Here is a tiny trained network, its code and every weight. The questions are about switching its units off for an input and a target symbol, where a switched-off unit gives its printed mean instead of its output.

import numpy as np


def w(rows, s, z=0):
    codes = np.array(rows[::2]) - 128.0
    scale = np.full(codes.shape[1], s)
    scale[-1] = z or s
    return codes * scale


def f(y):
    return np.maximum(y, 0)


def softmax(a):
    e = np.exp(a - a.max(-1, keepdims=True))
    return e / e.sum(-1, keepdims=True)


def log_softmax(a):
    a = a - a.max(-1, keepdims=True)
    return a - np.log(np.exp(a).sum(-1, keepdims=True))


def net(x, mask):
    ids = ['ΔΘΣΦΩαγεζηλμξτψ'.index(c) for c in x.split()]
    T = len(ids)
    res = E[ids] + P[:T]
    u = 0
    for l in range(3):
        q, k, v = (res @ M[l].T for M in (Q, K, V))
        z = softmax(np.where(np.tri(T) > 0, q @ k.T / 4**0.5, -1e9)) @ v
        res = res + np.where(mask[u], z, O[l][:, -1]) @ O[l][:, :-1]
        u += 1
        y = f(res @ A[l][:, :-1].T + A[l][:, -1])
        res = res + np.where(mask[u : u + 4], y, B[l][:, -1]) @ B[l][:, :-1]
        u += 4
    return log_softmax(res[-1] @ U[:, :-1].T + U[:, -1])


Q, K, V, O, A, B = {}, {}, {}, {}, {}, {}
E = w([
[134,91,96],'Δ',
[163,168,131],'Θ',
[161,171,130],'Σ',
[106,149,189],'Φ',
[111,124,190],'Ω',
[137,65,169],'α',
[117,117,149],'γ',
[164,172,128],'ε',
[78,99,156],'ζ',
[119,103,168],'η',
[115,135,93],'λ',
[74,214,48],'μ',
[251,109,181],'ξ',
[49,123,105],'τ',
[116,124,138],'ψ',
],0.016)
P = w([
[241,46,106],'0',
[125,197,249],'1',
[110,129,143],'2',
[66,173,187],'3',
[46,125,154],'4',
[45,134,118],'5',
[33,204,160],'6',
[54,117,57],'7',
],0.0017)
Q[0] = w([
[72,11,2],'0.h1',
[218,129,143],'0.h1',
[93,104,86],'0.h1',
[75,162,153],'0.h1',
],0.0057)
K[0] = w([
[23,138,253],'0.h1',
[219,218,123],'0.h1',
[75,105,176],'0.h1',
[93,59,79],'0.h1',
],0.0051)
V[0] = w([
[194,2,139],'0.h1',
[100,98,63],'0.h1',
[175,246,218],'0.h1',
[124,225,189],'0.h1',
],0.0054)
O[0] = w([
[52,2,86,254],'0.h1',
[88,108,192,40],'0.h1',
[175,193,82,240],'0.h1',
[232,225,88,155],'0.h1',
],0.0068,0.00092)
A[0] = w([
[189,134,159,255],'0.n1',
[124,129,129,112],'0.n2',
[111,221,72,52],'0.n3',
[5,161,174,203],'0.n4',
],0.011,0.0049)
B[0] = w([
[220,125,161,254],'0.n1',
[125,125,120,128],'0.n2',
[2,172,161,161],'0.n3',
[128,2,97,224],'0.n4',
],0.0093,0.0058)
Q[1] = w([
[209,126,73],'1.h1',
[204,163,1],'1.h1',
[110,108,38],'1.h1',
[147,149,116],'1.h1',
],0.0074)
K[1] = w([
[146,141,226],'1.h1',
[99,145,254],'1.h1',
[101,61,167],'1.h1',
[125,166,152],'1.h1',
],0.0074)
V[1] = w([
[100,153,63],'1.h1',
[128,91,242],'1.h1',
[124,114,2],'1.h1',
[150,155,202],'1.h1',
],0.011)
O[1] = w([
[141,70,1,4],'1.h1',
[99,231,222,252],'1.h1',
[195,107,73,70],'1.h1',
[53,104,200,165],'1.h1',
],0.0077,0.0043)
A[1] = w([
[217,122,179,1],'1.n1',
[19,62,188,196],'1.n2',
[39,165,36,125],'1.n3',
[47,2,177,186],'1.n4',
],0.0083,0.0087)
B[1] = w([
[61,8,154,162],'1.n1',
[119,164,71,254],'1.n2',
[198,140,101,152],'1.n3',
[123,133,54,247],'1.n4',
],0.014,0.0089)
Q[2] = w([
[126,148,180],'2.h1',
[8,136,149],'2.h1',
[253,234,109],'2.h1',
[173,218,148],'2.h1',
],0.0067)
K[2] = w([
[190,124,164],'2.h1',
[2,116,162],'2.h1',
[214,234,124],'2.h1',
[177,187,147],'2.h1',
],0.0082)
V[2] = w([
[44,155,146],'2.h1',
[104,62,212],'2.h1',
[126,231,194],'2.h1',
[2,220,62],'2.h1',
],0.0044)
O[2] = w([
[127,82,112,131],'2.h1',
[121,127,9,21],'2.h1',
[238,86,73,84],'2.h1',
[115,15,254,251],'2.h1',
],0.005,0.002)
A[2] = w([
[212,182,115,253],'2.n1',
[16,153,131,78],'2.n2',
[144,209,62,46],'2.n3',
[2,123,106,100],'2.n4',
],0.0081,0.0054)
B[2] = w([
[199,155,131,253],'2.n1',
[123,151,255,166],'2.n2',
[91,209,86,167],'2.n3',
[24,124,195,211],'2.n4',
],0.0091,0.0051)
U = w([
[136,177,172,125],'Δ',
[193,192,186,112],'Θ',
[144,142,92,123],'Σ',
[144,135,100,116],'Φ',
[123,114,141,124],'Ω',
[75,216,115,70],'α',
[46,130,164,109],'γ',
[162,9,218,148],'ε',
[189,43,39,255],'ζ',
[146,94,134,116],'η',
[115,141,144,111],'λ',
[94,44,41,125],'μ',
[160,171,46,101],'ξ',
[131,124,121,114],'τ',
[138,117,111,136],'ψ',
],0.011,0.0093)

Each question gives the input, a string of symbols that net reads in full, and the target symbol t.
The units are the heads (4 rows each of Q, K, V and O) and the neurons (one row each of A and B). Each row of codes is followed by its name. A weight is (code - 128) times the scale printed after its matrix; where a second scale follows, it is the last column's (O, A, B and U).
mask holds one flag per unit, layer by layer, with each layer's heads first. A switched-off unit (its flag False) gives its mean, the last column of its rows in O or B, instead of its output. The means were averaged over made-up inputs and are rounded, as every weight is.
A unit's drop is (log p(t) with every unit on - log p(t) with that unit switched off) / (log p(t) with every unit on - log p(t) with every unit switched off).
The circuit of an input: a set's keep is (log p(t) with only the set's units on - log p(t) with every unit switched off) / (log p(t) with every unit on - log p(t) with every unit switched off). Starting from the 12 units with the biggest drops (on a tie, the unit counted first), units are removed one at a time, each time the one whose removal leaves the highest keep (on an exact tie, the one counted first), for as long as the keep stays at least 0.8.
units of the circuit, in order: the units of the circuit, biggest drop first
unit that matters most: the unit with the biggest drop
k most important neurons: the k neurons with the biggest drops, biggest first
k most important neurons of layer l: the k neurons of layer l with the biggest drops, biggest first
input ξ η λ ξ Θ μ, target ξ: units of the circuit, in order	1.n3, 1.h1, 0.n3, 0.n1
input λ τ α Θ ξ Φ, target α: units of the circuit, in order	1.h1, 1.n1, 1.n2, 0.h1
input Ω η λ μ ψ, target ε: unit that matters most	2.h1
input ξ ε α α Θ ξ Θ ξ, target ε: 2 most important neurons	1.n1, 1.n4
input ξ ε λ ψ Ω τ, target μ: 2 most important neurons	0.n4, 1.n3
input ξ λ Δ ψ, target μ: units of the circuit, in order	0.n4, 0.h1, 1.n4
input α Δ Ω α η, target γ: units of the circuit, in order	2.h1, 0.h1, 2.n4
input Φ ξ Δ, target α: 2 most important neurons	0.n1, 1.n1
input μ μ η, target ε: units of the circuit, in order	2.h1, 0.n3
input ψ ξ ξ Ω, target α: 3 most important neurons	1.n1, 0.n1, 2.n3
input λ λ Δ Φ, target μ: 2 most important neurons	0.n4, 1.n4
input α Σ γ Σ η λ Ω, target ζ: 3 most important neurons	1.n1, 0.n4, 0.n3
input ε λ λ, target ζ: 2 most important neurons	1.n1, 2.n4
input γ λ Ω, target ζ: unit that matters most	0.n4
input α α γ, target γ: 3 most important neurons of layer 1	1.n4, 1.n3, 1.n2
input Δ λ Δ Θ λ α, target ζ: 2 most important neurons of layer 0	0.n3, 0.n1
input ζ λ μ λ, target ε: 2 most important neurons	0.n3, 1.n2
input ξ α λ ξ ψ α τ, target μ: units of the circuit, in order	0.n4, 1.n4
input Δ α λ, target γ: units of the circuit, in order	0.h1, 2.n4
input γ α α, target γ: 3 most important neurons of layer 1	1.n3, 1.n4, 1.n2
input ε ξ τ γ α Φ ε ζ, target γ: units of the circuit, in order	2.n4, 0.n1
